Below is a small trained network, with its code and all its weights. Each question gives an input and a class and asks what happens when units are switched off, that is, made to give their printed mean instead of their output.

import numpy as np


def w(rows, s, z=0):
    codes = np.array(rows[::2]) - 128.0
    scale = np.full(codes.shape[1], s)
    scale[-1] = z or s
    return codes * scale


def norm(h):
    return h / np.sqrt((h * h).mean(-1, keepdims=True) + 1e-5)


def f(y):
    return y / 2 * (1 + np.tanh(0.7978845608 * (y + 0.044715 * y**3)))


def log_softmax(a):
    a = a - a.max(-1, keepdims=True)
    return a - np.log(np.exp(a).sum(-1, keepdims=True))


def net(x, mask):
    res = np.array(x, float).reshape(1, 5) / 4 @ E
    u = 0
    for l in range(2):
        y = f(norm(res) @ A[l][:, :-1].T + A[l][:, -1])
        res = res + np.where(mask[u : u + 9], y, B[l][:, -1]) @ B[l][:, :-1]
        u += 9
    return log_softmax(norm(res)[-1] @ U[:, :-1].T + U[:, -1])


A, B = {}, {}
E = w([
[131,141,127,148,140,143,146],'x0',
[69,97,125,243,54,76,215],'x1',
[158,2,78,12,189,61,170],'x2',
[138,109,127,113,92,135,122],'x3',
[114,131,139,142,204,64,84],'x4',
],0.0066)
A[0] = w([
[206,110,155,115,119,70,254,81],'0.n0',
[182,136,144,93,154,140,136,75],'0.n1',
[132,139,173,183,110,139,129,101],'0.n2',
[120,118,235,133,158,236,28,126],'0.n3',
[170,139,32,92,185,156,144,218],'0.n4',
[194,114,152,124,180,137,129,95],'0.n5',
[87,132,111,159,107,143,135,88],'0.n6',
[184,216,141,120,146,179,83,137],'0.n7',
[143,153,221,203,136,88,124,253],'0.n8',
],0.0091,0.0018)
B[0] = w([
[136,109,84,103,180,51,118,204],'0.n0',
[202,61,185,12,122,101,158,163],'0.n1',
[181,92,155,146,65,94,140,182],'0.n2',
[154,198,98,121,230,189,151,253],'0.n3',
[123,85,212,152,68,204,65,222],'0.n4',
[126,81,153,13,99,148,188,161],'0.n5',
[45,112,109,156,93,38,89,156],'0.n6',
[142,118,99,149,177,121,159,250],'0.n7',
[177,87,74,148,2,120,154,235],'0.n8',
],0.0076,0.0053)
A[1] = w([
[81,81,2,137,133,104,133,235],'1.n0',
[60,113,142,142,186,74,158,35],'1.n1',
[185,157,118,132,64,102,121,111],'1.n2',
[80,229,56,93,145,221,84,101],'1.n3',
[179,144,197,74,170,99,55,231],'1.n4',
[209,128,69,112,131,160,136,250],'1.n5',
[178,114,68,105,180,15,175,110],'1.n6',
[78,48,103,137,172,113,234,149],'1.n7',
[139,132,127,66,175,174,64,185],'1.n8',
],0.0081,0.0021)
B[1] = w([
[67,169,123,147,125,157,106,250],'1.n0',
[181,97,95,86,117,113,106,142],'1.n1',
[79,152,157,115,134,107,140,176],'1.n2',
[203,254,30,152,200,125,83,210],'1.n3',
[120,89,114,183,83,138,159,243],'1.n4',
[151,146,162,178,154,187,167,247],'1.n5',
[197,176,113,96,151,164,143,240],'1.n6',
[118,165,34,64,122,69,130,219],'1.n7',
[164,145,191,171,33,122,188,255],'1.n8',
],0.0082,0.0045)
U = w([
[172,191,110,154,197,200,144,190],'0',
[39,95,172,97,174,140,52,10],'1',
[54,80,118,111,198,130,108,16],'2',
[147,26,204,47,95,176,154,216],'3',
[47,130,96,166,51,106,146,221],'4',
[74,132,184,60,138,128,37,25],'5',
[84,101,155,101,163,133,58,4],'6',
[106,120,6,52,165,77,148,197],'7',
],0.012,0.0038)

Each question gives the input, the list of numbers given to net, and the class t.
The units are the neurons (one row each of A and B). Each row of codes is followed by its name. A weight is (code - 128) times the scale printed after its matrix; where a second scale follows, it is the last column's (A, B and U).
mask holds one flag per neuron, layer by layer. A switched-off neuron (its flag False) gives its mean, the last column of its row in B, instead of its output. The means were averaged over made-up inputs and are rounded, as every weight is.
A unit's drop is (log p(t) with every unit on - log p(t) with that unit switched off) / (log p(t) with every unit on - log p(t) with every unit switched off).
The circuit of an input: a set's keep is (log p(t) with only the set's units on - log p(t) with every unit switched off) / (log p(t) with every unit on - log p(t) with every unit switched off). Starting from the 12 units with the biggest drops (on a tie, the unit counted first), units are removed one at a time, each time the one whose removal leaves the highest keep (on an exact tie, the one counted first), for as long as the keep stays at least 0.8.
units of the circuit, in order: the units of the circuit, biggest drop first
top k neurons: the k neurons with the biggest drops, biggest first
k most important neurons of layer l: the k neurons of layer l with the biggest drops, biggest first
drop of u: that unit's drop, to one decimal
input [2,-7,2,1,-7], class 3: units of the circuit, in order	[0.n1 0.n4]
input [8,2,-7,-8,5], class 4: units of the circuit, in order	[0.n8 1.n6]
input [-5,1,2,-6,-5], class 7: units of the circuit, in order	[0.n0]
input [-1,4,1,4,-3], class 7: 2 most important neurons of layer 0	[0.n0 0.n4]
input [-5,1,1,8,1], class 7: 2 most important neurons of layer 0	[0.n4 0.n3]
input [8,1,-5,2,0], class 4: top 3 neurons	[0.n8 0.n2 0.n6]
input [7,1,-7,2,8], class 4: top 4 neurons	[0.n8 0.n2 1.n6 1.n3]
input [-8,-7,2,-2,-4], class 3: top 2 neurons	[0.n1 0.n4]
input [7,5,1,-5,2], class 7: top 3 neurons	[0.n4 0.n0 1.n7]
input [4,3,1,5,-4], class 7: 3 most important neurons of layer 0	[0.n0 0.n4 0.n8]
input [-7,3,1,7,-5], class 7: 3 most important neurons of layer 0	[0.n4 0.n0 0.n8]
input [5,-3,8,-8,-8], class 3: drop of 0.n4	0.3
input [7,2,-5,-4,4], class 4: drop of 0.n8	0.2
input [-3,-4,1,1,8], class 3: drop of 0.n5	0.1
input [2,2,0,-1,4], class 4: top neuron	[0.n8]
